Below is a small trained network, with its code and all its weights. Each question gives an input and a target symbol and asks what happens when units are switched off, that is, made to give their printed mean instead of their output.

import numpy as np


def w(rows, s, z=0):
    codes = np.array(rows[::2]) - 128.0
    scale = np.full(codes.shape[1], s)
    scale[-1] = z or s
    return codes * scale


def f(y):
    return y / 2 * (1 + np.tanh(0.7978845608 * (y + 0.044715 * y**3)))


def softmax(a):
    e = np.exp(a - a.max(-1, keepdims=True))
    return e / e.sum(-1, keepdims=True)


def log_softmax(a):
    a = a - a.max(-1, keepdims=True)
    return a - np.log(np.exp(a).sum(-1, keepdims=True))


def net(x, mask):
    ids = ['αεζθλμστφω'.index(c) for c in x.split()]
    T = len(ids)
    res = E[ids] + P[:T]
    u = 0
    for l in range(2):
        q, k, v = (res @ M[l].T for M in (Q, K, V))
        z = softmax(np.where(np.tri(T) > 0, q @ k.T / 4**0.5, -1e9)) @ v
        res = res + np.where(mask[u], z, O[l][:, -1]) @ O[l][:, :-1]
        u += 1
        y = f(res @ A[l][:, :-1].T + A[l][:, -1])
        res = res + np.where(mask[u : u + 8], y, B[l][:, -1]) @ B[l][:, :-1]
        u += 8
    return log_softmax(res[-1] @ U[:, :-1].T + U[:, -1])


Q, K, V, O, A, B = {}, {}, {}, {}, {}, {}
E = w([
[160,108,201,78,131,170],'α',
[89,202,88,96,95,100],'ε',
[45,123,163,147,183,159],'ζ',
[90,102,40,100,164,131],'θ',
[99,66,122,142,154,89],'λ',
[201,116,88,43,81,130],'μ',
[138,182,166,101,155,117],'σ',
[203,128,122,250,125,163],'τ',
[80,125,112,142,29,125],'φ',
[175,118,167,95,107,85],'ω',
],0.017)
P = w([
[169,104,132,125,31,127],'0',
[167,107,156,124,4,141],'1',
[182,130,147,124,9,144],'2',
[166,121,154,143,9,139],'3',
[168,130,159,125,5,137],'4',
[155,109,164,115,18,130],'5',
[183,113,142,114,40,136],'6',
[175,120,137,133,50,130],'7',
[190,95,122,121,80,102],'8',
[204,115,114,126,90,127],'9',
[206,115,106,128,93,132],'10',
[215,111,107,127,94,119],'11',
],0.0031)
Q[0] = w([
[69,83,99,224,254,141],'L0H1',
[124,129,146,121,168,124],'L0H1',
[153,164,151,107,54,136],'L0H1',
[231,177,212,95,45,131],'L0H1',
],0.0082)
K[0] = w([
[59,138,187,2,142,56],'L0H1',
[121,129,130,117,135,153],'L0H1',
[148,90,96,193,99,158],'L0H1',
[217,101,121,211,121,180],'L0H1',
],0.0078)
V[0] = w([
[175,128,64,176,133,137],'L0H1',
[66,101,148,3,104,87],'L0H1',
[90,150,117,105,151,78],'L0H1',
[166,136,110,154,139,148],'L0H1',
],0.0054)
O[0] = w([
[191,140,84,152,123,177,13],'L0H1',
[39,125,252,110,113,43,254],'L0H1',
[67,161,197,114,145,106,96],'L0H1',
[178,87,64,137,186,167,87],'L0H1',
],0.0049,0.0011)
A[0] = w([
[134,226,180,170,64,55,241],'L0N1',
[124,118,90,114,21,122,68],'L0N2',
[168,119,170,186,92,153,130],'L0N3',
[135,122,80,217,132,188,214],'L0N4',
[12,23,156,198,120,74,253],'L0N5',
[63,122,34,99,118,178,151],'L0N6',
[132,131,251,65,143,215,185],'L0N7',
[2,250,190,105,184,91,221],'L0N8',
],0.0089,0.0024)
B[0] = w([
[175,139,63,62,143,49,249],'L0N1',
[13,148,112,74,116,205,145],'L0N2',
[106,141,205,147,75,42,141],'L0N3',
[119,165,204,215,111,48,131],'L0N4',
[123,81,34,209,71,175,197],'L0N5',
[2,151,82,206,233,59,127],'L0N6',
[132,129,206,170,244,149,226],'L0N7',
[181,232,80,142,170,194,254],'L0N8',
],0.0077,0.0068)
Q[1] = w([
[127,79,136,91,21,141],'L1H1',
[182,233,143,63,98,108],'L1H1',
[160,64,5,202,138,112],'L1H1',
[59,254,41,100,34,69],'L1H1',
],0.0084)
K[1] = w([
[109,2,113,71,52,140],'L1H1',
[224,188,116,12,123,130],'L1H1',
[130,141,161,209,80,4],'L1H1',
[100,197,42,88,86,67],'L1H1',
],0.0075)
V[1] = w([
[63,148,216,122,114,1],'L1H1',
[151,73,64,179,93,102],'L1H1',
[47,125,123,139,196,142],'L1H1',
[147,199,177,142,79,132],'L1H1',
],0.0062)
O[1] = w([
[33,237,211,152,142,65,66],'L1H1',
[168,126,94,30,253,138,2],'L1H1',
[66,92,91,242,192,92,99],'L1H1',
[66,148,178,53,49,85,222],'L1H1',
],0.005,0.0036)
A[1] = w([
[42,41,65,152,110,40,218],'L1N1',
[82,93,178,238,143,107,144],'L1N2',
[124,75,217,108,145,150,101],'L1N3',
[158,98,207,93,76,72,62],'L1N4',
[4,98,118,119,25,129,93],'L1N5',
[222,1,109,67,128,172,228],'L1N6',
[47,179,52,71,166,165,2],'L1N7',
[39,80,195,174,122,125,67],'L1N8',
],0.0076,0.0041)
B[1] = w([
[233,112,201,167,173,136,254],'L1N1',
[81,199,74,107,87,159,181],'L1N2',
[73,141,90,156,187,89,147],'L1N3',
[89,43,103,118,153,75,220],'L1N4',
[254,67,55,130,100,183,175],'L1N5',
[64,110,180,105,141,193,251],'L1N6',
[70,79,141,106,148,43,168],'L1N7',
[85,177,128,79,148,167,145],'L1N8',
],0.0087,0.0047)
U = w([
[33,153,190,128,171,159,96],'α',
[148,117,96,180,228,58,4],'ε',
[80,160,39,171,109,199,154],'ζ',
[145,71,224,173,156,197,84],'θ',
[77,121,125,45,37,210,191],'λ',
[81,145,2,52,141,97,88],'μ',
[182,95,45,131,78,124,126],'σ',
[101,142,157,212,32,111,179],'τ',
[235,231,158,102,175,140,215],'φ',
[121,42,200,66,147,21,143],'ω',
],0.0065,0.0037)

Each question gives the input, a string of symbols that net reads in full, and the target symbol t.
The units are the heads (4 rows each of Q, K, V and O) and the neurons (one row each of A and B). Each row of codes is followed by its name. A weight is (code - 128) times the scale printed after its matrix; where a second scale follows, it is the last column's (O, A, B and U).
mask holds one flag per unit, layer by layer, with each layer's heads first. A switched-off unit (its flag False) gives its mean, the last column of its rows in O or B, instead of its output. The means were averaged over made-up inputs and are rounded, as every weight is.
A unit's drop is (log p(t) with every unit on - log p(t) with that unit switched off) / (log p(t) with every unit on - log p(t) with every unit switched off).
The circuit of an input: a set's keep is (log p(t) with only the set's units on - log p(t) with every unit switched off) / (log p(t) with every unit on - log p(t) with every unit switched off). Starting from the 12 units with the biggest drops (on a tie, the unit counted first), units are removed one at a time, each time the one whose removal leaves the highest keep (on an exact tie, the one counted first), for as long as the keep stays at least 0.8.
circuit, biggest first: the units of the circuit, biggest drop first
k most important neurons: the k neurons with the biggest drops, biggest first
top k neurons in layer l: the k neurons of layer l with the biggest drops, biggest first
drop when u is switched off: that unit's drop, to one decimal
input φ σ τ ω λ σ ω μ α, target θ: circuit, biggest first : L0N7; L0N1
input ε σ σ α σ φ, target σ: 2 most important neurons : L1N5; L0N2
input τ σ σ ζ φ σ α, target θ: circuit, biggest first : L0N7; L1H1
input φ σ σ σ τ σ σ ω, target λ: circuit, biggest first : L0H1; L0N7; L1N6
input ζ μ σ ε τ ε λ, target σ: 4 most important neurons : L0N4; L0N5; L1N5; L0N7
input ω θ τ ω α λ λ μ, target μ: circuit, biggest first : L0N6; L0H1; L0N2; L1N7
input σ σ σ σ σ σ ω τ ω σ λ φ, target ζ: most important neuron : L0N4
input ω σ α ω λ λ, target θ: 3 most important neurons : L0N5; L1N1; L1N6
input λ ζ α σ σ σ ε σ τ ω μ, target μ: circuit, biggest first : L0H1; L0N6; L0N2; L1N7
input ε φ λ σ ζ μ σ ε ω, target ω: top 2 neurons in layer 0 : L0N8; L0N5
input φ σ ω ε σ τ α λ λ, target σ: top 3 neurons in layer 0 : L0N4; L0N5; L0N3
input σ ζ σ ω θ ε λ α μ, target λ: circuit, biggest first : L1N6; L0N7; L1H1
input λ σ ω σ ε λ λ λ σ σ λ τ, target τ: 3 most important neurons : L0N4; L0N3; L1N2
input ε σ ζ σ ω λ, target θ: top neuron in layer 0 : L0N5
input σ σ ω σ ε λ τ φ, target ζ: 2 most important neurons : L0N6; L0N4
input ζ τ ω, target λ: top 2 neurons in layer 0 : L0N7; L0N2
input σ φ θ τ ω ω φ σ ε, target ε: drop when L1N1 is switched off : 0.3
input ω ω ζ θ, target ε: drop when L0N6 is switched off : 0.9
input ω μ σ ε λ τ ω σ σ σ θ, target ω: drop when L1H1 is switched off : 0.7
